Here is a tiny trained network, its code and every weight. The questions are about switching its units off for an input and a class, where a switched-off unit gives its printed mean instead of its output.

import numpy as np


def w(rows, s, z=0):
    codes = np.array(rows[::2]) - 128.0
    scale = np.full(codes.shape[1], s)
    scale[-1] = z or s
    return codes * scale


def f(y):
    return y / 2 * (1 + np.tanh(0.7978845608 * (y + 0.044715 * y**3)))


def log_softmax(a):
    a = a - a.max(-1, keepdims=True)
    return a - np.log(np.exp(a).sum(-1, keepdims=True))


def net(x, mask):
    res = np.array(x, float).reshape(1, 5) / 4 @ E
    y = f(res @ A[0][:, :-1].T + A[0][:, -1])
    res = res + np.where(mask, y, B[0][:, -1]) @ B[0][:, :-1]
    return log_softmax(res[-1] @ U[:, :-1].T + U[:, -1])


A, B = {}, {}
E = w([
[128,126,128,130,129],'x0',
[241,91,155,216,145],'x1',
[187,167,208,3,78],'x2',
[170,29,50,43,30],'x3',
[51,88,239,212,3],'x4',
],0.0071)
A[0] = w([
[78,88,97,140,149,255],'n1',
[88,72,163,126,115,72],'n2',
[183,200,113,46,86,162],'n3',
[56,103,163,144,43,107],'n4',
[249,111,112,199,117,101],'n5',
[154,161,101,104,209,68],'n6',
[114,175,179,166,83,82],'n7',
[84,165,180,118,188,86],'n8',
[139,67,77,119,100,76],'n9',
[203,88,168,155,150,78],'n10',
[105,175,196,110,176,75],'n11',
[181,150,59,112,165,62],'n12',
[100,206,170,185,164,49],'n13',
[159,154,146,79,81,101],'n14',
[57,130,110,69,148,69],'n15',
[152,124,66,108,44,58],'n16',
[105,54,79,98,24,122],'n17',
[164,191,193,79,89,139],'n18',
[162,90,208,78,155,157],'n19',
[118,121,57,150,167,196],'n20',
[163,72,66,119,85,72],'n21',
[204,82,166,167,168,118],'n22',
[116,138,148,171,60,72],'n23',
[63,8,128,191,124,150],'n24',
[115,89,185,165,102,67],'n25',
[24,145,99,62,157,186],'n26',
],0.012,0.0073)
B[0] = w([
[188,119,234,200,85,244],'n1',
[134,184,63,38,126,148],'n2',
[119,75,146,137,156,254],'n3',
[168,96,123,74,102,226],'n4',
[2,107,173,119,43,217],'n5',
[148,111,42,26,142,198],'n6',
[150,119,72,91,182,177],'n7',
[113,141,86,139,180,182],'n8',
[97,204,77,159,189,174],'n9',
[53,104,70,129,123,172],'n10',
[106,131,59,148,181,177],'n11',
[195,110,100,61,66,196],'n12',
[91,169,28,122,203,204],'n13',
[170,119,119,209,164,183],'n14',
[39,108,125,98,53,170],'n15',
[106,213,41,138,188,183],'n16',
[100,188,108,163,202,253],'n17',
[173,46,135,186,165,219],'n18',
[133,82,163,165,158,194],'n19',
[215,63,131,123,140,229],'n20',
[92,186,92,155,185,189],'n21',
[3,126,143,128,78,200],'n22',
[137,96,79,38,143,167],'n23',
[200,78,104,110,166,239],'n24',
[162,132,64,22,112,169],'n25',
[47,69,185,149,74,255],'n26',
],0.0078,0.0085)
U = w([
[156,104,90,7,124,78],'0',
[91,194,80,145,187,107],'1',
[129,89,121,138,127,253],'2',
[152,50,123,170,148,113],'3',
[36,103,131,101,80,92],'4',
[185,177,202,150,99,121],'5',
],0.013,0.011)

Each question gives the input, the list of numbers given to net, and the class t.
The units are the neurons (one row each of A and B). Each row of codes is followed by its name. A weight is (code - 128) times the scale printed after its matrix; where a second scale follows, it is the last column's (A, B and U).
mask holds one flag per neuron, in row order. A switched-off neuron (its flag False) gives its mean, the last column of its row in B, instead of its output. The means were averaged over made-up inputs and are rounded, as every weight is.
A unit's drop is (log p(t) with every unit on - log p(t) with that unit switched off) / (log p(t) with every unit on - log p(t) with every unit switched off).
The circuit of an input: a set's keep is (log p(t) with only the set's units on - log p(t) with every unit switched off) / (log p(t) with every unit on - log p(t) with every unit switched off). Starting from the 12 units with the biggest drops (on a tie, the unit counted first), units are removed one at a time, each time the one whose removal leaves the highest keep (on an exact tie, the one counted first), for as long as the keep stays at least 0.8.
circuit, biggest first: the units of the circuit, biggest drop first
k most important neurons: the k neurons with the biggest drops, biggest first
input [-7,8,2,-5,0], class 4: circuit, biggest first	(n5, n22)
input [-6,0,5,6,3], class 1: 2 most important neurons	(n17, n16)
input [2,1,-4,4,-6], class 0: circuit, biggest first	(n12)
input [3,2,4,7,8], class 0: 3 most important neurons	(n4, n25, n23)
input [-8,-6,7,7,-7], class 2: circuit, biggest first	(n14, n26, n18)
input [3,-6,7,-5,0], class 3: circuit, biggest first	(n18, n3)
input [-7,8,-7,-7,-1], class 4: circuit, biggest first	(n5, n22)
input [4,0,6,6,5], class 1: circuit, biggest first	(n17, n16)
input [1,0,6,4,4], class 3: circuit, biggest first	(n18, n14)
input [7,4,8,8,4], class 1: 3 most important neurons	(n17, n16, n21)
input [-7,8,1,-7,-3], class 4: 3 most important neurons	(n5, n22, n17)
input [6,0,7,-6,0], class 3: 4 most important neurons	(n18, n17, n19, n16)
input [0,7,7,7,-4], class 1: 2 most important neurons	(n16, n21)
input [-5,1,-6,-8,7], class 1: circuit, biggest first	(n13)
input [7,-4,-7,-2,-8], class 0: 2 most important neurons	(n6, n12)
input [5,-4,7,2,7], class 0: 2 most important neurons	(n4, n2)
input [6,-5,5,8,6], class 1: 2 most important neurons	(n17, n16)
input [-3,-8,-1,-2,-5], class 4: 2 most important neurons	(n26, n15)
input [-2,1,-4,2,-7], class 0: 2 most important neurons	(n6, n12)
input [-3,-5,-2,1,-4], class 4: circuit, biggest first	(n26)
input [-2,6,-3,-5,-1], class 4: circuit, biggest first	(n5, n22)
